Below are the code and all the weights of a small trained network. Each question names an input and a class and asks about switching units off, where a switched-off unit gives its printed mean instead of its output.

import numpy as np


def w(rows, s, z=0):
    codes = np.array(rows[::2]) - 128.0
    scale = np.full(codes.shape[1], s)
    scale[-1] = z or s
    return codes * scale


def f(y):
    return y / 2 * (1 + np.tanh(0.7978845608 * (y + 0.044715 * y**3)))


def log_softmax(a):
    a = a - a.max(-1, keepdims=True)
    return a - np.log(np.exp(a).sum(-1, keepdims=True))


def net(x, mask):
    res = np.array(x, float).reshape(1, 4) / 4 @ E
    y = f(res @ A[0][:, :-1].T + A[0][:, -1])
    res = res + np.where(mask, y, B[0][:, -1]) @ B[0][:, :-1]
    return log_softmax(res[-1] @ U[:, :-1].T + U[:, -1])


A, B = {}, {}
E = w([
[67,251,138,126],'x0',
[165,153,133,91],'x1',
[185,204,162,105],'x2',
[119,123,238,138],'x3',
],0.013)
A[0] = w([
[143,102,168,108,216],'n0',
[111,151,152,115,100],'n1',
[157,197,130,133,253],'n2',
[117,43,133,151,230],'n3',
[119,147,116,157,89],'n4',
[78,123,2,109,186],'n5',
[119,77,141,165,164],'n6',
[135,160,174,168,240],'n7',
[101,109,26,156,206],'n8',
[93,197,199,115,161],'n9',
],0.018,0.004)
B[0] = w([
[175,177,187,107,176],'n0',
[145,176,131,171,162],'n1',
[106,197,108,122,223],'n2',
[180,6,174,121,220],'n3',
[142,93,131,174,137],'n4',
[128,61,31,189,231],'n5',
[172,90,196,122,181],'n6',
[74,155,148,117,200],'n7',
[158,60,31,172,217],'n8',
[72,199,202,187,251],'n9',
],0.012,0.017)
U = w([
[132,145,14,221,155],'0',
[13,250,196,231,183],'1',
[183,118,195,100,3],'2',
[194,254,75,13,144],'3',
],0.012,0.0018)

Each question gives the input, the list of numbers given to net, and the class t.
The units are the neurons (one row each of A and B). Each row of codes is followed by its name. A weight is (code - 128) times the scale printed after its matrix; where a second scale follows, it is the last column's (A, B and U).
mask holds one flag per neuron, in row order. A switched-off neuron (its flag False) gives its mean, the last column of its row in B, instead of its output. The means were averaged over made-up inputs and are rounded, as every weight is.
A unit's drop is (log p(t) with every unit on - log p(t) with that unit switched off) / (log p(t) with every unit on - log p(t) with every unit switched off).
The circuit of an input: a set's keep is (log p(t) with only the set's units on - log p(t) with every unit switched off) / (log p(t) with every unit on - log p(t) with every unit switched off). Starting from all 10 units, units are removed one at a time, each time the one whose removal leaves the highest keep (on an exact tie, the one counted first), for as long as the keep stays at least 0.8.
circuit, biggest first: the units of the circuit, biggest drop first
top k neurons: the k neurons with the biggest drops, biggest first
drop when u is switched off: that unit's drop, to one decimal
input [3,2,-8,5], class 2: top 4 neurons	(n2, n3, n9, n6)
input [7,-1,5,-7], class 0: top 3 neurons	(n5, n8, n0)
input [-8,2,-6,-1], class 2: circuit, biggest first	(n3)
input [-5,7,4,2], class 3: top 3 neurons	(n3, n9, n6)
input [5,-1,-1,-2], class 0: top 3 neurons	(n5, n0, n7)
input [0,6,0,-1], class 3: top 4 neurons	(n9, n5, n8, n3)
input [0,-4,7,-3], class 1: top 4 neurons	(n8, n5, n3, n0)
input [1,7,7,-5], class 3: top 2 neurons	(n9, n7)
input [-8,5,6,-5], class 3: drop when n3 is switched off	0.2
input [-4,-4,-5,8], class 2: drop when n8 is switched off	0.0
